Here is a tiny trained network, its code and every weight. The questions are about switching its units off for an input and a target symbol, where a switched-off unit gives its printed mean instead of its output.

import numpy as np


def w(rows, s, z=0):
    codes = np.array(rows[::2]) - 128.0
    scale = np.full(codes.shape[1], s)
    scale[-1] = z or s
    return codes * scale


def norm(h):
    return h / np.sqrt((h * h).mean(-1, keepdims=True) + 1e-5)


def f(y):
    return y / 2 * (1 + np.tanh(0.7978845608 * (y + 0.044715 * y**3)))


def softmax(a):
    e = np.exp(a - a.max(-1, keepdims=True))
    return e / e.sum(-1, keepdims=True)


def log_softmax(a):
    a = a - a.max(-1, keepdims=True)
    return a - np.log(np.exp(a).sum(-1, keepdims=True))


def net(x, mask):
    ids = ['αδεζλψω'.index(c) for c in x.split()]
    T = len(ids)
    res = E[ids] + P[:T]
    u = 0
    for l in range(2):
        q, k, v = (norm(res) @ M[l].T for M in (Q, K, V))
        z = softmax(np.where(np.tri(T) > 0, q @ k.T / 2**0.5, -1e9)) @ v
        res = res + np.where(mask[u], z, O[l][:, -1]) @ O[l][:, :-1]
        u += 1
        y = f(norm(res) @ A[l][:, :-1].T + A[l][:, -1])
        res = res + np.where(mask[u : u + 4], y, B[l][:, -1]) @ B[l][:, :-1]
        u += 4
    return log_softmax(norm(res)[-1] @ U[:, :-1].T + U[:, -1])


Q, K, V, O, A, B = {}, {}, {}, {}, {}, {}
E = w([
[173,164,156,124,149,163,46,86,164,155],'α',
[204,118,158,169,126,131,137,152,133,237],'δ',
[26,110,139,124,123,67,116,86,126,112],'ε',
[131,85,7,124,155,156,144,98,165,153],'ζ',
[151,93,166,162,145,211,123,173,35,197],'λ',
[112,170,64,199,118,165,155,85,95,92],'ψ',
[100,159,81,60,105,154,202,113,28,157],'ω',
],0.019)
P = w([
[9,207,17,113,85,254,148,132,223,172],'0',
[43,130,69,125,64,182,53,150,156,162],'1',
[72,123,99,131,63,167,105,127,163,147],'2',
[100,117,115,133,73,138,116,123,153,140],'3',
[120,112,124,132,88,125,127,115,144,130],'4',
[139,112,115,132,109,113,133,125,140,124],'5',
[150,112,119,135,132,98,139,127,131,121],'6',
[154,114,123,137,160,88,150,131,127,117],'7',
[162,115,118,135,192,71,148,147,118,121],'8',
[160,118,129,140,207,60,157,147,111,121],'9',
[177,116,126,144,229,45,157,157,102,116],'10',
],0.0079)
Q[0] = w([
[252,152,183,168,190,202,191,206,33,238],'L0H1',
[252,83,236,30,31,207,162,254,142,194],'L0H1',
],0.005)
K[0] = w([
[128,227,167,55,113,175,52,110,176,147],'L0H1',
[66,146,150,125,1,224,29,87,226,175],'L0H1',
],0.0079)
V[0] = w([
[84,2,118,198,117,154,196,160,112,139],'L0H1',
[130,212,119,242,32,82,122,112,103,110],'L0H1',
],0.0053)
O[0] = w([
[95,82,97,144,140,121,160,171,137,237,23],'L0H1',
[172,255,163,177,135,78,185,199,101,164,255],'L0H1',
],0.0099,0.00053)
A[0] = w([
[115,23,128,54,112,163,113,84,135,45,145],'L0N1',
[104,212,149,59,94,69,94,112,129,6,68],'L0N2',
[112,120,108,160,146,72,105,135,193,197,181],'L0N3',
[62,146,140,95,120,75,124,115,116,1,4],'L0N4',
],0.0078,0.0029)
B[0] = w([
[217,147,230,93,48,50,162,156,152,43,174],'L0N1',
[74,90,175,254,111,87,188,124,188,108,169],'L0N2',
[230,213,169,118,61,142,205,146,96,83,253],'L0N3',
[97,111,136,188,164,173,124,218,182,82,177],'L0N4',
],0.0093,0.0049)
Q[1] = w([
[94,63,149,179,112,77,141,151,198,86],'L1H1',
[11,103,140,142,163,78,89,160,164,104],'L1H1',
],0.011)
K[1] = w([
[127,143,211,86,92,186,51,69,196,142],'L1H1',
[81,184,110,130,1,158,53,109,206,209],'L1H1',
],0.009)
V[1] = w([
[99,149,3,104,54,78,204,125,73,111],'L1H1',
[187,164,35,124,128,115,129,130,204,114],'L1H1',
],0.0054)
O[1] = w([
[179,93,144,133,162,200,131,171,202,52,254],'L1H1',
[254,55,73,173,98,70,129,83,112,146,195],'L1H1',
],0.0089,0.0031)
A[1] = w([
[163,145,177,108,136,190,107,199,113,122,48],'L1N1',
[114,103,175,136,123,154,153,197,177,2,1],'L1N2',
[116,147,69,145,75,56,148,125,167,34,28],'L1N3',
[157,129,188,186,136,122,27,149,125,135,48],'L1N4',
],0.01,0.0023)
B[1] = w([
[97,94,55,148,178,55,176,2,114,197,207],'L1N1',
[52,154,233,124,161,7,233,157,170,101,241],'L1N2',
[154,69,142,53,230,213,74,130,177,147,254],'L1N3',
[68,87,119,105,98,108,141,232,55,145,199],'L1N4',
],0.0097,0.0059)
U = w([
[137,190,142,188,158,185,85,81,142,82,245],'α',
[118,114,124,126,66,128,103,231,105,111,163],'δ',
[67,54,82,199,183,126,100,124,140,189,5],'ε',
[179,47,95,99,110,109,98,130,164,92,173],'ζ',
[118,165,96,11,134,133,134,89,67,106,226],'λ',
[188,158,108,194,131,74,174,119,143,165,1],'ψ',
[109,140,188,131,155,96,163,116,174,99,142],'ω',
],0.012,0.0028)

Each question gives the input, a string of symbols that net reads in full, and the target symbol t.
The units are the heads (2 rows each of Q, K, V and O) and the neurons (one row each of A and B). Each row of codes is followed by its name. A weight is (code - 128) times the scale printed after its matrix; where a second scale follows, it is the last column's (O, A, B and U).
mask holds one flag per unit, layer by layer, with each layer's heads first. A switched-off unit (its flag False) gives its mean, the last column of its rows in O or B, instead of its output. The means were averaged over made-up inputs and are rounded, as every weight is.
A unit's drop is (log p(t) with every unit on - log p(t) with that unit switched off) / (log p(t) with every unit on - log p(t) with every unit switched off).
The circuit of an input: a set's keep is (log p(t) with only the set's units on - log p(t) with every unit switched off) / (log p(t) with every unit on - log p(t) with every unit switched off). Starting from all 10 units, units are removed one at a time, each time the one whose removal leaves the highest keep (on an exact tie, the one counted first), for as long as the keep stays at least 0.8.
units of the circuit, in order: the units of the circuit, biggest drop first
top k neurons: the k neurons with the biggest drops, biggest first
top k neurons in layer l: the k neurons of layer l with the biggest drops, biggest first
input δ ε ε ζ ζ α, target ζ: units of the circuit, in order => (L1H1)
input δ ω ε ε ψ ε ε α, target ε: units of the circuit, in order => (L1N1, L0N1, L1N4)
input λ ζ α, target λ: top 2 neurons in layer 0 => (L0N2, L0N4)
input α α ζ λ δ λ α δ, target λ: units of the circuit, in order => (L0H1, L1H1, L0N2, L1N2)
input ψ ω δ λ ε λ α ε λ, target λ: top 2 neurons in layer 1 => (L1N1, L1N4)
input α ε ψ λ δ λ ε ε, target λ: units of the circuit, in order => (L0H1, L1H1, L0N3, L0N2)
input λ α ω ε ε δ ω ψ δ, target ω: units of the circuit, in order => (L1H1, L0H1, L1N2)
input α δ ω ω ε ζ, target ω: units of the circuit, in order => (L1H1, L0H1, L1N2, L0N3)
input δ δ ψ δ λ δ λ ζ δ α, target ζ: top 3 neurons in layer 0 => (L0N3, L0N1, L0N4)
input ε λ ζ ψ ζ α ε ε, target ε: top 4 neurons => (L1N2, L0N4, L1N3, L0N1)
input δ α α δ ε ε ε ε ω ε ψ, target α: top 2 neurons in layer 1 => (L1N4, L1N1)
input δ δ ω ε δ ψ λ, target ε: units of the circuit, in order => (L1N1, L0N3)
input ε ε α, target ε: units of the circuit, in order => (L1N1, L1N4)
input α ε ψ ω ζ λ δ ε ω δ, target ω: units of the circuit, in order => (L1H1, L0H1)
input δ ω α ε ε ζ ε, target ζ: top 4 neurons => (L1N2, L0N1, L1N3, L0N4)
input δ ζ ε λ ε α, target λ: units of the circuit, in order => (L1H1, L1N4, L1N2)
input ψ ε α ω λ, target ω: units of the circuit, in order => (L0H1, L1N2)
input ω ε α ε α, target δ: top 4 neurons => (L1N4, L0N2, L0N3, L1N1)
input ζ α δ ζ δ, target ζ: top 2 neurons => (L0N3, L1N2)
input ζ δ λ α δ ζ ε, target ζ: top 2 neurons => (L1N2, L1N3)
input ε ψ α, target ψ: top 2 neurons in layer 1 => (L1N1, L1N3)
